Each row is followed by one of two labels, saying whether the row has a hidden trait. Each part has a new trait and two new labels.
.04 .26 .11 -.07 .07 -.13 .03 -.09 -.08 .13 -.22 -.18 .16 -.05 .02 -.06 .05 -.62 .73 -.33 .06 .20 -.28
zn
.29 .36 .17 -.14 .07 -.04 -.25 .40 .04 .28 -.41 -.25 -.24 .10 .33 -.08 .14 -.10 .34 .37 -.04 .39 .19
Gq
.66 .12 .08 -.01 -.36 .32 -.08 .20 .09 .17 .58 .74 -.05 -.13 .08 -.30 -.16 .26 -.41 .26 .00 .28 .25
zn
.71 .25 .11 .10 -.22 .43 -.14 .28 -.01 .21 .41 .34 -.17 -.10 .05 -.30 -.08 .22 -.10 .26 .01 .29 .17
zn
.35 .11 .09 -.03 -.07 .13 -.12 .02 .17 .12 -.15 .27 -.03 .01 .18 -.12 -.15 -.03 .02 .17 .19 .49 .16
Gq
.27 .15 .05 .02 -.02 .16 -.11 -.05 .01 .09 .00 -.07 -.01 .05 .05 -.10 -.18 -.24 -.02 -.04 .17 .14 .08
zn
.90 .12 .11 .04 -.36 .34 .03 .16 -.05 .10 .58 .66 -.13 -.13 .07 -.35 -.25 .14 -.45 .10 -.01 .15 .22
zn
.12 .10 .11 -.10 -.06 .06 -.14 .21 .07 .16 -.07 .26 -.02 .01 .18 -.09 .00 -.01 .08 .28 .10 .27 .14
Gq
.07 .18 .16 -.16 -.06 -.21 .02 .17 .07 .14 -.05 .17 .17 .01 .08 -.11 -.09 -.49 .50 -.09 .14 .24 -.13
zn
.14 .10 .06 -.10 -.09 .10 -.14 .00 .11 .15 .11 .42 .02 .02 .10 -.13 -.08 -.17 -.03 .18 .16 .20 .11
zn
.23 .15 .09 -.09 -.10 .11 -.13 .04 .12 .14 .03 .37 .00 .04 .17 -.13 -.14 -.02 .05 .23 .22 .50 .22
Gq
.21 .20 .12 -.11 -.10 .10 -.18 .19 .16 .22 .02 .23 -.06 .00 .10 -.16 .03 .14 .23 .45 .12 .58 .22
zn
.46 .08 .08 -.02 -.39 .46 -.05 .00 .12 .10 .59 .57 -.01 -.03 .10 -.22 -.31 .22 -.34 .24 .21 .22 .16
zn
.32 .22 .11 -.06 -.13 .33 -.19 .15 .10 .17 -.18 .26 -.03 -.01 -.02 -.26 -.10 -.01 .11 .24 .20 .31 .21
Gq
.19 .14 .13 -.11 -.12 .07 -.15 .02 .17 .14 .10 .40 .02 .04 .11 -.16 -.16 -.35 .00 .16 .21 .26 .22
zn
.19 .16 .20 -.10 -.04 .01 -.16 -.03 .16 .15 -.14 .40 .01 .07 .07 -.16 -.14 -.65 .25 .04 .24 .02 .29
zn

New part:
.04 -.08 -.20 .03 -.25 -.08 -.10 .00 -.01 .03 -.01 .20 .07 -.02 -.11 -.04 -.17 -.05 -.16
V
-.07 .02 .00 .31 .12 -.01 -.09 .05 .06 .04 .08 -.58 .25 -.17 .40 -.20 -.27 -.13 .70
V
.06 -.09 -.32 -.10 -.32 -.08 -.03 .04 -.06 .06 .03 .27 .13 -.02 .08 -.03 -.29 -.08 -.10
V
-.07 .03 .04 .27 .11 .02 -.01 .08 .02 .06 .11 -.68 .25 -.17 .41 -.22 -.29 -.12 .49
V
-.05 .10 .08 .14 .31 .14 .34 .08 -.12 .13 .08 -.77 -.21 -.18 .18 -.12 -.40 .05 .36
U
-.06 -.09 -.25 .21 -.30 -.18 -.30 .09 .17 .04 .09 -.24 .54 -.12 .41 -.13 -.53 -.24 .64
V
-.07 -.04 .07 .39 -.08 -.06 -.12 .08 .12 .05 .09 -.58 .34 -.17 .26 -.19 -.23 -.17 .89
V
-.02 .06 .05 -.33 .02 .04 .41 .11 -.15 .07 .05 -.12 -.15 .01 .04 .16 -.35 .07 .01
U
.01 -.05 -.28 .01 -.17 -.10 -.16 .00 .05 .02 .00 .17 .15 -.02 .03 .00 -.29 -.06 -.20
V
-.06 -.09 -.18 .25 -.30 -.19 -.33 .07 .20 .01 .05 -.12 .45 -.05 .22 -.07 -.25 -.22 .46
V
-.07 -.01 .08 .34 -.03 -.03 -.06 .09 .08 .07 .09 -.63 .32 -.17 .32 -.23 -.25 -.15 .79
V
-.04 .08 .32 .23 .12 .12 .49 .11 -.15 .14 .08 -.77 -.18 -.18 -.02 -.13 -.29 .04 .44
U
.01 -.04 -.14 .06 -.08 .02 -.07 -.02 .06 .00 -.04 .21 .03 .02 -.13 .00 -.10 -.01 -.28
V
-.09 -.01 .10 .41 .00 -.05 -.19 .01 .17 -.02 .02 -.51 .22 -.10 .10 -.14 -.01 -.11 .45
V
.04 -.11 -.14 .09 -.36 -.12 .00 .07 .00 .07 .03 .14 .20 -.05 -.04 -.08 -.26 -.09 -.05
V
-.03 .09 .20 -.01 .14 .09 .46 .09 -.15 .11 .09 -.49 -.17 -.11 -.05 .03 -.33 .09 .20
U
-.01 .07 .14 -.22 .01 .05 .46 .10 -.14 .09 .06 -.25 -.17 -.04 -.05 .10 -.36 .08 .09
U
-.01 .06 .09 -.19 .06 .06 .40 .11 -.16 .10 .07 -.42 -.16 -.06 .11 .07 -.45 .06 .19
U
-.06 .04 .02 .26 .12 .04 .04 .07 .02 .07 .10 -.52 .18 -.17 .40 -.20 -.29 -.09 .76
V
-.04 .12 .11 .01 .32 .13 .39 .05 -.12 .09 .05 -.55 -.24 -.11 .04 .01 -.29 .11 .13
U
-.07 -.05 -.23 .25 -.17 -.14 -.29 .08 .15 .02 .09 -.31 .51 -.12 .44 -.15 -.46 -.21 .61
V
.02 -.07 -.15 .10 -.24 -.10 -.06 .02 .01 .05 .00 .14 .11 .00 -.07 -.03 -.21 -.05 -.18
V
.05 -.07 -.34 -.08 -.24 -.07 -.10 .02 -.02 .04 -.01 .28 .07 .01 -.01 -.01 -.15 -.03 -.20
V
-.05 .11 .05 .24 .22 .12 .32 .09 -.15 .15 .13 -.92 -.04 -.25 .28 -.21 -.99 .00 .57
U
